arr =
[[117 151 116 116 128 146 133 140 141 127]
 [141 128 125 135 123 137 123 119 120 106]
 [129 152 114 145 118 114 135 110 111 151]
 [143 122 140 124 140 125 117 130 121 120]
 [129 122 142 129 116 146 144 128 122 134]
 [144 120 137 124 141 113 120 129 120 137]
 [110 115 113 135 113 140 118 148 131 141]
 [112 136 147 139 125 115 103 121 104 147]
 [119 129 130 119 128 119 141 133 115 122]
 [139 108 136 131 143 124 115 128 127 125]
 [135 138 136 124 110 120 129 130 131 114]
 [137 133 119  99 118 136 150 115 148 124]
 [139 121 134 123 156 125 122 142 142 136]
 [135 133 136 120 149 128 109 135 143 116]
 [118 151 142 122 143 136 142 108 122 124]]
arr[0,0]: 117
arr[9,5]: 124
arr[2,7]: 110
arr[:, 5]: [146, 137, 114, 125, 146, 113, 140, 115, 119, 124, 120, 136, 125, 128, 136]
arr[5]: [144, 120, 137, 124, 141, 113, 120, 129, 120, 137]
arr[7]: [112, 136, 147, 139, 125, 115, 103, 121, 104, 147]
arr[10,7]: 130
arr[11,2]: 119
arr[14,1]: 151
arr[8,6]: 141
arr[:, 1]: [151, 128, 152, 122, 122, 120, 115, 136, 129, 108, 138, 133, 121, 133, 151]
arr[0]: [117, 151, 116, 116, 128, 146, 133, 140, 141, 127]
arr[11,6]: 150
arr[1,3]: 135
arr[3,9]: 120
arr[12,6]: 122
arr[:, 6]: [133, 123, 135, 117, 144, 120, 118, 103, 141, 115, 129, 150, 122, 109, 142]
arr[6,2]: 113
arr[9,0]: 139
arr[:, 3]: [116, 135, 145, 124, 129, 124, 135, 139, 119, 131, 124, 99, 123, 120, 122]
arr[6,6]: 118
arr[0,6]: 133
arr[14,6]: 142
arr[4,5]: 146
arr[3]: [143, 122, 140, 124, 140, 125, 117, 130, 121, 120]
arr[2,9]: 151
arr[7,2]: 147
arr[14,5]: 136
arr[0,5]: 146
arr[0,1]: 151
arr[11,7]: 115
arr[1,6]: 123
arr[10,6]: 129
arr[12,5]: 125
arr[12,7]: 142
arr[:, 4]: [128, 123, 118, 140, 116, 141, 113, 125, 128, 143, 110, 118, 156, 149, 143]
arr[0,4]: 128
arr[14,8]: 122

grid = [127 123 130 119 131 123 154 132 127 126 122 120 122 115]
grid[0] => 127
grid[6] => 154
grid[-11] => 119
grid[-6] => 127
grid[13] => 115

X = [148 118 148 114 106 132 125 134 125 110 105]
X[0]: 148
X[10]: 105
X[3]: 114
X[9]: 110

data =
[[114 114 123 129 126]
 [144 127 122 145 125]
 [101 116 128 133 129]
 [136 133 148 129 114]
 [144 139 119 142 128]
 [141 135 119 113 134]
 [147 142 132 133 128]
 [104 128 124 137 141]
 [104 118 130 128 126]
 [122 123 115 138 135]
 [128 143 134 133 128]
 [114 116 110 130 136]
 [141 132 127 105 127]
 [122 135 117 141 142]]
Rows and columns are counted from 0.
(0, 0) = 114
(4, 4) = 128
(10, 4) = 128
(10, 1) = 143
(11, 3) = 130
(13, 4) = 142
(0, 3) = 129
(4, 3) = 142
(7, 0) = 104
(13, 1) = 135
(1, 3) = 145
(9, 0) = 122
(3, 4) = 114
(3, 2) = 148
(1, 0) = 144
(9, 3) = 138
(5, 1) = 135
(0, 4) = 126
(2, 4) = 129
(9, 1) = 123
(8, 1) = 118
(12, 4) = 127
(13, 2) = 117
(6, 1) = 142
(12, 1) = 132
(8, 0) = 104
(6, 2) = 132

M = [109, 150, 140, 115, 131, 113, 151, 101, 127, 105]
M[0] = 109
M[8] = 127
M[5] = 113
M[2] = 140

A = [123 105 126 116 123 127]
A[-6] = 123
A[5] = 127
A[3] = 116
A[-5] = 105

W = [151 114 114 110 127 100 134 141 111 103]
W[0]: 151
W[1]: 114
W[-7]: 110
